Below are the code and all the weights of a small trained network. Each question names an input and a class and asks about switching units off, where a switched-off unit gives its printed mean instead of its output.

import numpy as np


def w(rows, s, z=0):
    codes = np.array(rows[::2]) - 128.0
    scale = np.full(codes.shape[1], s)
    scale[-1] = z or s
    return codes * scale


def norm(h):
    return h / np.sqrt((h * h).mean(-1, keepdims=True) + 1e-5)


def f(y):
    return y / 2 * (1 + np.tanh(0.7978845608 * (y + 0.044715 * y**3)))


def log_softmax(a):
    a = a - a.max(-1, keepdims=True)
    return a - np.log(np.exp(a).sum(-1, keepdims=True))


def net(x, mask):
    res = np.array(x, float).reshape(1, 8) / 4 @ E
    u = 0
    for l in range(4):
        y = f(norm(res) @ A[l][:, :-1].T + A[l][:, -1])
        res = res + np.where(mask[u : u + 5], y, B[l][:, -1]) @ B[l][:, :-1]
        u += 5
    return log_softmax(norm(res)[-1] @ U[:, :-1].T + U[:, -1])


A, B = {}, {}
E = w([
[144,106,56,136,148,53,84,145,99,150],'x0',
[110,131,110,143,153,147,103,127,130,98],'x1',
[98,126,86,153,163,123,85,130,121,80],'x2',
[153,35,118,23,99,171,47,91,180,131],'x3',
[101,7,187,157,130,111,198,240,228,4],'x4',
[80,129,138,187,36,143,83,226,105,189],'x5',
[102,104,166,58,41,27,158,101,88,91],'x6',
[30,81,123,98,162,148,203,104,125,225],'x7',
],0.0037)
A[0] = w([
[48,120,117,129,199,140,136,139,195,218,174],'L0N0',
[80,131,122,149,70,130,63,222,100,168,81],'L0N1',
[123,171,134,145,110,98,172,133,154,107,111],'L0N2',
[254,175,123,181,108,149,81,159,160,80,155],'L0N3',
[69,121,170,176,57,156,76,132,150,154,1],'L0N4',
],0.0054,0.00067)
B[0] = w([
[215,136,23,98,42,106,174,138,149,40,245],'L0N0',
[253,134,134,36,170,167,191,100,139,106,247],'L0N1',
[99,96,167,163,142,68,100,175,118,134,164],'L0N2',
[101,87,41,76,87,151,254,112,141,158,250],'L0N3',
[198,88,232,151,127,104,127,44,89,93,182],'L0N4',
],0.0071,0.0021)
A[1] = w([
[83,106,114,129,38,67,145,138,121,104,133],'L1N0',
[226,35,138,54,135,171,70,5,169,87,128],'L1N1',
[124,164,166,129,117,179,69,65,200,200,251],'L1N2',
[121,126,100,87,7,171,190,154,138,36,160],'L1N3',
[123,8,121,53,98,185,2,131,205,158,151],'L1N4',
],0.004,0.002)
B[1] = w([
[82,155,102,94,83,104,95,96,135,127,160],'L1N0',
[116,150,106,116,173,149,156,145,50,98,252],'L1N1',
[25,137,178,183,99,111,98,193,95,112,160],'L1N2',
[101,129,116,109,132,141,141,55,159,195,244],'L1N3',
[110,164,134,255,98,60,159,205,132,176,195],'L1N4',
],0.0083,0.0039)
A[2] = w([
[134,155,125,104,128,150,109,59,68,131,15],'L2N0',
[148,46,142,150,170,94,171,151,185,133,114],'L2N1',
[150,139,124,112,147,78,191,159,70,156,215],'L2N2',
[139,111,136,52,254,97,130,132,109,129,255],'L2N3',
[93,134,127,150,103,65,123,166,79,140,238],'L2N4',
],0.0063,0.00089)
B[2] = w([
[144,110,149,114,114,93,125,108,193,185,191],'L2N0',
[145,143,139,143,104,105,1,142,138,170,221],'L2N1',
[119,96,118,161,162,143,134,152,95,102,254],'L2N2',
[210,154,190,88,84,203,122,136,121,92,174],'L2N3',
[93,179,124,141,93,149,143,183,117,68,195],'L2N4',
],0.0094,0.0038)
A[3] = w([
[143,117,3,84,67,145,136,137,153,145,123],'L3N0',
[216,241,68,79,164,214,125,170,130,185,177],'L3N1',
[85,141,166,126,119,173,144,92,159,156,91],'L3N2',
[236,107,94,186,65,166,144,160,61,52,75],'L3N3',
[104,230,127,106,130,113,47,124,77,234,9],'L3N4',
],0.0059,0.0015)
B[3] = w([
[80,69,116,164,92,65,183,49,86,74,205],'L3N0',
[124,78,179,149,77,125,106,165,159,83,253],'L3N1',
[81,1,143,139,147,155,37,130,25,107,140],'L3N2',
[130,176,164,148,218,147,168,54,100,117,218],'L3N3',
[142,141,115,52,97,109,16,106,249,76,165],'L3N4',
],0.006,0.0051)
U = w([
[107,72,52,81,91,103,185,67,109,142,79],'0',
[115,115,118,125,100,134,144,128,120,83,252],'1',
[151,112,138,119,100,102,1,180,184,136,111],'2',
[203,121,204,89,218,185,121,132,83,114,79],'3',
[68,187,119,184,211,128,137,189,62,151,86],'4',
[59,95,179,162,172,142,83,62,64,103,123],'5',
],0.008,0.0033)

Each question gives the input, the list of numbers given to net, and the class t.
The units are the neurons (one row each of A and B). Each row of codes is followed by its name. A weight is (code - 128) times the scale printed after its matrix; where a second scale follows, it is the last column's (A, B and U).
mask holds one flag per neuron, layer by layer. A switched-off neuron (its flag False) gives its mean, the last column of its row in B, instead of its output. The means were averaged over made-up inputs and are rounded, as every weight is.
A unit's drop is (log p(t) with every unit on - log p(t) with that unit switched off) / (log p(t) with every unit on - log p(t) with every unit switched off).
The circuit of an input: a set's keep is (log p(t) with only the set's units on - log p(t) with every unit switched off) / (log p(t) with every unit on - log p(t) with every unit switched off). Starting from the 12 units with the biggest drops (on a tie, the unit counted first), units are removed one at a time, each time the one whose removal leaves the highest keep (on an exact tie, the one counted first), for as long as the keep stays at least 0.8.
units of the circuit, in order: the units of the circuit, biggest drop first
most important unit: the unit with the biggest drop
k most important neurons: the k neurons with the biggest drops, biggest first
k most important neurons of layer l: the k neurons of layer l with the biggest drops, biggest first
input [-1,-5,8,6,4,3,0,0], class 4: 2 most important neurons	(L1N4, L1N1)
input [3,-6,7,-5,-3,5,-8,7], class 1: most important unit	L0N0
input [-7,-4,3,8,-3,4,2,0], class 4: units of the circuit, in order	(L1N4, L1N1)
input [6,1,-1,-3,-7,-1,-4,4], class 2: 2 most important neurons	(L0N3, L3N4)
input [-6,2,4,2,3,4,1,-6], class 0: 2 most important neurons	(L0N3, L1N3)
input [6,-3,1,-1,-2,7,3,6], class 3: units of the circuit, in order	(L0N1, L0N3, L2N3)
input [-2,2,4,-1,6,8,-5,5], class 3: 4 most important neurons	(L0N1, L0N4, L0N3, L3N3)
input [3,-2,-3,0,5,0,4,3], class 2: 3 most important neurons	(L0N3, L2N1, L1N1)
input [2,-4,2,-8,-4,8,-4,0], class 3: 2 most important neurons	(L0N1, L1N4)
input [1,-3,-6,6,8,2,6,4], class 2: 2 most important neurons	(L2N1, L0N3)
input [4,-6,-4,-4,-7,5,3,-8], class 0: units of the circuit, in order	(L0N3, L2N1)
input [3,4,7,8,6,6,1,-4], class 4: 3 most important neurons	(L1N4, L1N1, L0N0)
input [-4,7,-6,3,2,-8,7,4], class 3: 2 most important neurons of layer 0	(L0N3, L0N0)
input [0,-5,-3,-4,7,-1,4,2], class 2: units of the circuit, in order	(L2N1, L1N1)
input [-4,-3,-2,-2,-6,3,-7,7], class 0: 2 most important neurons	(L0N0, L2N1)
input [-1,4,3,-3,3,0,-3,4], class 0: units of the circuit, in order	(L0N0, L1N3)
input [-4,7,-7,-1,-6,8,-6,1], class 3: units of the circuit, in order	(L0N1)
input [-2,-7,0,7,-1,-1,2,-5], class 4: 3 most important neurons	(L1N4, L0N0, L1N1)
input [-6,5,-5,2,6,1,0,4], class 2: 4 most important neurons	(L0N3, L2N1, L3N3, L3N0)
input [0,-5,-1,6,-7,-4,-5,6], class 2: 3 most important neurons	(L0N3, L3N4, L1N2)
input [-1,1,-6,1,-7,6,1,-8], class 0: 3 most important neurons of layer 2	(L2N1, L2N3, L2N0)
input [-6,-6,0,6,-8,7,-6,5], class 2: most important unit	L3N4
input [2,0,-6,2,-3,3,4,-6], class 0: units of the circuit, in order	(L0N3, L1N3)
input [-1,8,-1,-2,7,-3,-1,7], class 0: units of the circuit, in order	(L0N0, L1N3, L3N1)
